Below is a small trained network, with its code and all its weights. Each question gives an input and a class and asks what happens when units are switched off, that is, made to give their printed mean instead of their output.

import numpy as np


def w(rows, s, z=0):
    codes = np.array(rows[::2]) - 128.0
    scale = np.full(codes.shape[1], s)
    scale[-1] = z or s
    return codes * scale


def norm(h):
    return h / np.sqrt((h * h).mean(-1, keepdims=True) + 1e-5)


def f(y):
    return np.maximum(y, 0)


def log_softmax(a):
    a = a - a.max(-1, keepdims=True)
    return a - np.log(np.exp(a).sum(-1, keepdims=True))


def net(x, mask):
    res = np.array(x, float).reshape(1, 5) / 4 @ E
    u = 0
    for l in range(4):
        y = f(norm(res) @ A[l][:, :-1].T + A[l][:, -1])
        res = res + np.where(mask[u : u + 6], y, B[l][:, -1]) @ B[l][:, :-1]
        u += 6
    return log_softmax(norm(res)[-1] @ U[:, :-1].T + U[:, -1])


A, B = {}, {}
E = w([
[172,157,146,254,169,74,113],'x0',
[122,156,103,148,115,115,176],'x1',
[196,22,182,169,200,156,187],'x2',
[54,54,251,126,105,42,57],'x3',
[122,138,119,137,125,122,144],'x4',
],0.0035)
A[0] = w([
[172,29,117,123,168,98,191,149],'L0N0',
[195,93,90,112,78,179,3,251],'L0N1',
[188,103,105,175,230,106,137,39],'L0N2',
[85,107,200,154,66,127,138,154],'L0N3',
[99,99,187,83,117,152,188,165],'L0N4',
[183,34,117,169,127,117,164,75],'L0N5',
],0.0059,0.0024)
B[0] = w([
[140,70,189,123,194,106,185,252],'L0N0',
[130,163,103,166,99,124,196,239],'L0N1',
[135,217,81,133,95,161,174,209],'L0N2',
[91,236,114,126,181,3,130,225],'L0N3',
[81,109,75,58,144,120,92,224],'L0N4',
[71,182,163,149,128,181,150,217],'L0N5',
],0.0059,0.0034)
A[1] = w([
[126,2,137,82,166,70,151,5],'L1N0',
[41,118,177,152,95,97,152,114],'L1N1',
[138,121,33,151,43,162,99,145],'L1N2',
[68,21,139,177,223,221,180,128],'L1N3',
[235,126,178,180,238,105,131,36],'L1N4',
[44,118,141,67,129,21,66,241],'L1N5',
],0.0052,0.0016)
B[1] = w([
[128,92,142,206,255,69,203,163],'L1N0',
[108,77,159,47,88,108,85,184],'L1N1',
[14,143,177,180,120,131,70,192],'L1N2',
[182,83,29,110,81,127,49,202],'L1N3',
[65,193,222,162,76,92,180,174],'L1N4',
[224,160,139,102,133,180,180,254],'L1N5',
],0.0059,0.0054)
A[2] = w([
[39,205,133,165,62,111,160,197],'L2N0',
[188,235,115,181,54,147,166,160],'L2N1',
[195,170,124,193,85,39,43,5],'L2N2',
[81,36,39,139,60,210,124,110],'L2N3',
[72,115,151,253,218,84,118,164],'L2N4',
[205,108,255,170,80,158,106,167],'L2N5',
],0.0042,0.0014)
B[2] = w([
[137,104,197,148,204,159,121,253],'L2N0',
[170,81,153,63,111,114,80,233],'L2N1',
[243,65,97,255,134,54,109,155],'L2N2',
[60,41,83,196,50,80,235,164],'L2N3',
[92,173,113,84,153,141,47,178],'L2N4',
[84,240,76,184,116,126,145,155],'L2N5',
],0.0057,0.0052)
A[3] = w([
[129,187,178,89,102,82,134,131],'L3N0',
[127,127,69,179,160,174,33,22],'L3N1',
[171,176,91,228,142,97,46,108],'L3N2',
[145,76,15,131,114,130,170,2],'L3N3',
[125,178,81,44,76,136,164,129],'L3N4',
[2,103,95,123,71,255,102,66],'L3N5',
],0.0058,0.0017)
B[3] = w([
[103,97,52,179,55,163,138,239],'L3N0',
[47,133,150,3,228,183,122,171],'L3N1',
[150,86,47,50,121,163,100,233],'L3N2',
[120,70,130,193,84,156,31,182],'L3N3',
[63,86,184,121,104,142,128,226],'L3N4',
[153,175,179,214,182,41,108,255],'L3N5',
],0.007,0.0037)
U = w([
[41,179,192,203,165,78,115,251],'0',
[53,130,159,28,39,120,132,69],'1',
[108,161,79,38,207,199,48,86],'2',
[215,148,60,119,80,63,61,107],'3',
[110,9,67,175,107,181,145,100],'4',
[131,61,159,47,220,72,192,65],'5',
[198,194,121,165,157,205,191,105],'6',
],0.015,0.003)

Each question gives the input, the list of numbers given to net, and the class t.
The units are the neurons (one row each of A and B). Each row of codes is followed by its name. A weight is (code - 128) times the scale printed after its matrix; where a second scale follows, it is the last column's (A, B and U).
mask holds one flag per neuron, layer by layer. A switched-off neuron (its flag False) gives its mean, the last column of its row in B, instead of its output. The means were averaged over made-up inputs and are rounded, as every weight is.
A unit's drop is (log p(t) with every unit on - log p(t) with that unit switched off) / (log p(t) with every unit on - log p(t) with every unit switched off).
The circuit of an input: a set's keep is (log p(t) with only the set's units on - log p(t) with every unit switched off) / (log p(t) with every unit on - log p(t) with every unit switched off). Starting from the 12 units with the biggest drops (on a tie, the unit counted first), units are removed one at a time, each time the one whose removal leaves the highest keep (on an exact tie, the one counted first), for as long as the keep stays at least 0.8.
units of the circuit, in order: the units of the circuit, biggest drop first
k most important neurons: the k neurons with the biggest drops, biggest first
k most important neurons of layer l: the k neurons of layer l with the biggest drops, biggest first
input [-8,-5,1,-7,1], class 4: units of the circuit, in order	[L2N3, L0N3]
input [-4,3,-3,0,-8], class 0: 2 most important neurons	[L0N3, L0N0]
input [-1,8,8,0,4], class 4: units of the circuit, in order	[L1N3]
input [1,-2,6,1,7], class 0: 3 most important neurons of layer 0	[L0N0, L0N5, L0N2]
input [0,6,0,-7,0], class 0: units of the circuit, in order	[L1N5, L3N2, L1N3]
input [2,-2,8,-3,-3], class 6: 2 most important neurons	[L1N4, L0N0]
input [0,0,-6,-7,-2], class 0: 2 most important neurons of layer 1	[L1N2, L1N5]
input [2,-8,3,0,-8], class 6: units of the circuit, in order	[L0N2, L0N1]
input [7,4,0,3,5], class 3: 3 most important neurons	[L3N2, L0N0, L2N2]
input [0,-7,4,-8,-3], class 4: units of the circuit, in order	[L0N3, L1N5]
input [1,5,0,-2,-6], class 2: 2 most important neurons	[L0N0, L1N5]
input [3,2,0,-8,2], class 2: 2 most important neurons	[L1N5, L0N0]
input [6,2,1,-1,-3], class 6: 2 most important neurons	[L0N2, L1N3]
input [3,-8,3,-3,-7], class 6: units of the circuit, in order	[L0N2]
input [-3,-6,2,0,6], class 4: 4 most important neurons	[L1N3, L3N3, L0N3, L0N1]
input [0,-7,2,7,4], class 5: 3 most important neurons of layer 3	[L3N5, L3N3, L3N4]
input [1,8,-8,1,-7], class 3: 2 most important neurons of layer 2	[L2N2, L2N0]
input [7,-7,0,-7,0], class 2: 2 most important neurons of layer 1	[L1N5, L1N2]
input [7,6,-1,-6,6], class 2: 3 most important neurons	[L1N5, L0N0, L3N2]
input [-1,8,2,6,-2], class 5: 2 most important neurons	[L1N5, L0N4]
input [6,-8,-8,1,-6], class 3: 3 most important neurons of layer 0	[L0N2, L0N5, L0N4]
input [-5,-3,8,-6,-7], class 4: most important neuron	[L1N3]
